Below are the code and all the weights of a small trained network. Each question names an input and a class and asks about switching units off, where a switched-off unit gives its printed mean instead of its output.

import numpy as np


def w(rows, s, z=0):
    codes = np.array(rows[::2]) - 128.0
    scale = np.full(codes.shape[1], s)
    scale[-1] = z or s
    return codes * scale


def f(y):
    return np.maximum(y, 0)


def log_softmax(a):
    a = a - a.max(-1, keepdims=True)
    return a - np.log(np.exp(a).sum(-1, keepdims=True))


def net(x, mask):
    res = np.array(x, float).reshape(1, 6) / 4 @ E
    y = f(res @ A[0][:, :-1].T + A[0][:, -1])
    res = res + np.where(mask, y, B[0][:, -1]) @ B[0][:, :-1]
    return log_softmax(res[-1] @ U[:, :-1].T + U[:, -1])


A, B = {}, {}
E = w([
[121,95,80],'x0',
[45,116,102],'x1',
[139,202,154],'x2',
[62,5,111],'x3',
[204,27,97],'x4',
[154,72,255],'x5',
],0.009)
A[0] = w([
[212,82,34,161],'neuron 1',
[249,218,65,124],'neuron 2',
[121,71,139,255],'neuron 3',
[77,108,134,202],'neuron 4',
[167,106,162,159],'neuron 5',
[133,97,167,70],'neuron 6',
[168,116,160,197],'neuron 7',
[131,147,195,146],'neuron 8',
[174,90,84,74],'neuron 9',
[93,123,190,217],'neuron 10',
],0.017,0.0076)
B[0] = w([
[2,146,104,218],'neuron 1',
[117,83,247,253],'neuron 2',
[128,152,86,205],'neuron 3',
[203,202,36,189],'neuron 4',
[157,168,92,172],'neuron 5',
[167,237,233,149],'neuron 6',
[203,160,72,181],'neuron 7',
[168,121,71,175],'neuron 8',
[31,134,117,163],'neuron 9',
[175,156,22,185],'neuron 10',
],0.0086,0.016)
U = w([
[101,186,69,139],'0',
[30,80,88,151],'1',
[251,126,113,72],'2',
[130,130,70,254],'3',
[45,174,247,112],'4',
[112,17,119,7],'5',
],0.012,0.0058)

Each question gives the input, the list of numbers given to net, and the class t.
The units are the neurons (one row each of A and B). Each row of codes is followed by its name. A weight is (code - 128) times the scale printed after its matrix; where a second scale follows, it is the last column's (A, B and U).
mask holds one flag per neuron, in row order. A switched-off neuron (its flag False) gives its mean, the last column of its row in B, instead of its output. The means were averaged over made-up inputs and are rounded, as every weight is.
A unit's drop is (log p(t) with every unit on - log p(t) with that unit switched off) / (log p(t) with every unit on - log p(t) with every unit switched off).
The circuit of an input: a set's keep is (log p(t) with only the set's units on - log p(t) with every unit switched off) / (log p(t) with every unit on - log p(t) with every unit switched off). Starting from all 10 units, units are removed one at a time, each time the one whose removal leaves the highest keep (on an exact tie, the one counted first), for as long as the keep stays at least 0.8.
units of the circuit, in order: the units of the circuit, biggest drop first
k most important neurons: the k neurons with the biggest drops, biggest first
drop when u is switched off: that unit's drop, to one decimal
input [-1,4,7,2,0,-7], class 1: units of the circuit, in order	[neuron 7; neuron 10]
input [5,4,3,-2,-6,6], class 0: units of the circuit, in order	[neuron 2]
input [-8,-6,7,-1,-8,1], class 2: units of the circuit, in order	[neuron 8; neuron 1]
input [-3,8,-3,8,3,5], class 2: units of the circuit, in order	[neuron 1; neuron 4]
input [7,8,-1,-3,5,-1], class 1: units of the circuit, in order	[neuron 1; neuron 7]
input [5,7,-1,8,-7,-6], class 0: 2 most important neurons	[neuron 4; neuron 2]
input [-1,-1,1,0,5,-5], class 1: 2 most important neurons	[neuron 1; neuron 6]
input [-5,-3,1,3,8,5], class 0: 4 most important neurons	[neuron 1; neuron 9; neuron 2; neuron 3]
input [6,5,-4,5,0,7], class 3: 2 most important neurons	[neuron 2; neuron 3]
input [8,8,-8,3,-1,-3], class 0: 2 most important neurons	[neuron 4; neuron 2]
input [5,3,3,-6,-7,0], class 4: 3 most important neurons	[neuron 2; neuron 4; neuron 7]
input [5,4,4,-3,-7,5], class 0: 2 most important neurons	[neuron 2; neuron 7]
input [1,-8,-4,-4,7,0], class 1: 3 most important neurons	[neuron 1; neuron 7; neuron 9]
input [0,5,-6,6,-4,-5], class 0: units of the circuit, in order	[neuron 4]
input [-8,-2,7,0,3,-2], class 2: drop when neuron 1 is switched off	1.3
input [-8,-5,-7,-1,6,-4], class 1: drop when neuron 1 is switched off	0.2
input [6,-3,8,4,-5,2], class 2: drop when neuron 9 is switched off	0.3
input [-3,6,0,-3,-8,7], class 0: drop when neuron 2 is switched off	0.2
